Here is a tiny trained network, its code and every weight. The questions are about switching its units off for an input and a target symbol, where a switched-off unit gives its printed mean instead of its output.

import numpy as np


def w(rows, s, z=0):
    codes = np.array(rows[::2]) - 128.0
    scale = np.full(codes.shape[1], s)
    scale[-1] = z or s
    return codes * scale


def norm(h):
    return h / np.sqrt((h * h).mean(-1, keepdims=True) + 1e-5)


def f(y):
    return np.maximum(y, 0)


def softmax(a):
    e = np.exp(a - a.max(-1, keepdims=True))
    return e / e.sum(-1, keepdims=True)


def log_softmax(a):
    a = a - a.max(-1, keepdims=True)
    return a - np.log(np.exp(a).sum(-1, keepdims=True))


def net(x, mask):
    ids = ['ΓΔΞαεθ'.index(c) for c in x.split()]
    T = len(ids)
    res = E[ids] + P[:T]
    r = norm(res)
    for j in range(3):
        rows = slice(2 * j, 2 * j + 2)
        q, k, v = (r @ M[0][rows].T for M in (Q, K, V))
        z = softmax(np.where(np.tri(T) > 0, q @ k.T / 2**0.5, -1e9)) @ v
        o = O[0][rows]
        res = res + np.where(mask[j], z, o[:, -1]) @ o[:, :-1]
    y = f(norm(res) @ A[0][:, :-1].T + A[0][:, -1])
    res = res + np.where(mask[3:11], y, B[0][:, -1]) @ B[0][:, :-1]
    return log_softmax(norm(res)[-1] @ U[:, :-1].T + U[:, -1])


Q, K, V, O, A, B = {}, {}, {}, {}, {}, {}
E = w([
[104,189,69,89],'Γ',
[186,255,133,82],'Δ',
[219,214,132,152],'Ξ',
[123,216,105,133],'α',
[148,184,107,173],'ε',
[199,200,129,116],'θ',
],0.0081)
P = w([
[100,96,164,125],'0',
[253,120,123,93],'1',
[91,183,49,167],'2',
[117,75,143,155],'3',
[249,124,107,103],'4',
[70,167,167,151],'5',
[117,81,141,149],'6',
[252,125,99,102],'7',
[131,208,125,160],'8',
[117,84,140,146],'9',
],0.02)
Q[0] = w([
[39,165,248,159],'head 0',
[120,33,231,30],'head 0',
[247,79,11,66],'head 1',
[123,26,174,204],'head 1',
[242,135,82,112],'head 2',
[154,43,81,105],'head 2',
],0.012)
K[0] = w([
[146,158,43,154],'head 0',
[209,49,79,105],'head 0',
[145,83,192,7],'head 1',
[166,91,92,153],'head 1',
[154,132,172,100],'head 2',
[166,45,122,106],'head 2',
],0.019)
V[0] = w([
[101,72,131,251],'head 0',
[187,88,142,76],'head 0',
[68,138,93,84],'head 1',
[215,134,128,110],'head 1',
[41,156,103,158],'head 2',
[165,200,143,120],'head 2',
],0.016)
O[0] = w([
[3,131,91,118,126],'head 0',
[159,160,112,67,58],'head 0',
[177,146,82,171,60],'head 1',
[143,176,157,64,129],'head 1',
[214,148,105,134,83],'head 2',
[118,141,177,141,254],'head 2',
],0.017,0.006)
A[0] = w([
[77,95,93,102,118],'neuron 0',
[69,171,99,143,137],'neuron 1',
[121,200,132,165,87],'neuron 2',
[129,183,130,122,96],'neuron 3',
[169,138,110,154,177],'neuron 4',
[144,122,103,54,117],'neuron 5',
[88,107,147,68,85],'neuron 6',
[2,150,124,165,2],'neuron 7',
],0.026,0.0085)
B[0] = w([
[180,171,94,114,188],'neuron 0',
[104,133,253,156,206],'neuron 1',
[129,60,42,60,198],'neuron 2',
[71,175,149,160,158],'neuron 3',
[92,170,174,85,240],'neuron 4',
[169,95,14,201,192],'neuron 5',
[81,169,86,133,243],'neuron 6',
[209,50,131,100,254],'neuron 7',
],0.017,0.009)
U = w([
[239,152,12,164,127],'Γ',
[236,224,204,54,89],'Δ',
[35,100,247,17,3],'Ξ',
[78,160,191,234,134],'α',
[180,12,126,94,247],'ε',
[74,201,66,38,182],'θ',
],0.011,0.0031)

Each question gives the input, a string of symbols that net reads in full, and the target symbol t.
The units are the heads (2 rows each of Q, K, V and O) and the neurons (one row each of A and B). Each row of codes is followed by its name. A weight is (code - 128) times the scale printed after its matrix; where a second scale follows, it is the last column's (O, A, B and U).
mask holds one flag per unit, heads first, then neurons. A switched-off unit (its flag False) gives its mean, the last column of its rows in O or B, instead of its output. The means were averaged over made-up inputs and are rounded, as every weight is.
A unit's drop is (log p(t) with every unit on - log p(t) with that unit switched off) / (log p(t) with every unit on - log p(t) with every unit switched off).
The circuit of an input: a set's keep is (log p(t) with only the set's units on - log p(t) with every unit switched off) / (log p(t) with every unit on - log p(t) with every unit switched off). Starting from all 11 units, units are removed one at a time, each time the one whose removal leaves the highest keep (on an exact tie, the one counted first), for as long as the keep stays at least 0.8.
units of the circuit, in order: the units of the circuit, biggest drop first
most important unit: the unit with the biggest drop
k most important neurons: the k neurons with the biggest drops, biggest first
which heads matter: for each layer, one digit per head in row order, 1 if its drop is at least 0.15 and else 0, layers parted by /
input Γ Δ Δ Ξ ε, target α: most important unit -> head 2
input Ξ Ξ θ α θ θ Γ Γ, target θ: which heads matter -> 011
input Ξ Δ α, target Ξ: units of the circuit, in order -> [neuron 1; neuron 2]
input Γ θ θ Ξ θ, target α: which heads matter -> 011
input θ θ θ Γ α θ Γ α, target Γ: which heads matter -> 100
input θ Ξ Δ ε ε, target Γ: units of the circuit, in order -> [head 0; neuron 5; neuron 7]
input Δ α θ θ ε α Ξ α Γ, target α: 4 most important neurons -> [neuron 7; neuron 4; neuron 5; neuron 6]
input Ξ α α θ α ε θ Ξ θ, target ε: units of the circuit, in order -> [head 0; neuron 7]
input Δ θ Δ Δ Γ α, target Δ: 3 most important neurons -> [neuron 4; neuron 5; neuron 6]
input Γ ε θ θ Ξ θ Ξ θ Δ, target θ: which heads matter -> 001
input ε α θ Ξ Γ θ, target θ: units of the circuit, in order -> [head 2; neuron 7; neuron 2]
input α Γ ε Δ Ξ Ξ, target ε: which heads matter -> 100
input ε ε ε Ξ ε Ξ ε Ξ, target Ξ: units of the circuit, in order -> [head 0; neuron 1]
input Ξ Ξ Ξ ε θ Δ Δ α, target θ: most important unit -> head 1
input ε θ α Ξ ε Ξ Γ α Γ, target Ξ: units of the circuit, in order -> [neuron 2; neuron 1]
input θ Ξ α θ θ θ, target α: 3 most important neurons -> [neuron 7; neuron 4; neuron 5]
input θ θ Δ α α ε, target Δ: which heads matter -> 101
input α α ε, target α: 4 most important neurons -> [neuron 1; neuron 4; neuron 5; neuron 7]
input α Δ Ξ α Ξ Δ θ Ξ, target ε: 2 most important neurons -> [neuron 7; neuron 4]
input θ θ Γ α Γ Ξ Γ Γ, target Γ: units of the circuit, in order -> [neuron 5]
input Δ ε α Δ Γ Γ Δ α α, target Γ: 2 most important neurons -> [neuron 2; neuron 1]
input ε θ Ξ Γ θ Δ Ξ Γ, target Ξ: units of the circuit, in order -> [head 0; neuron 1]
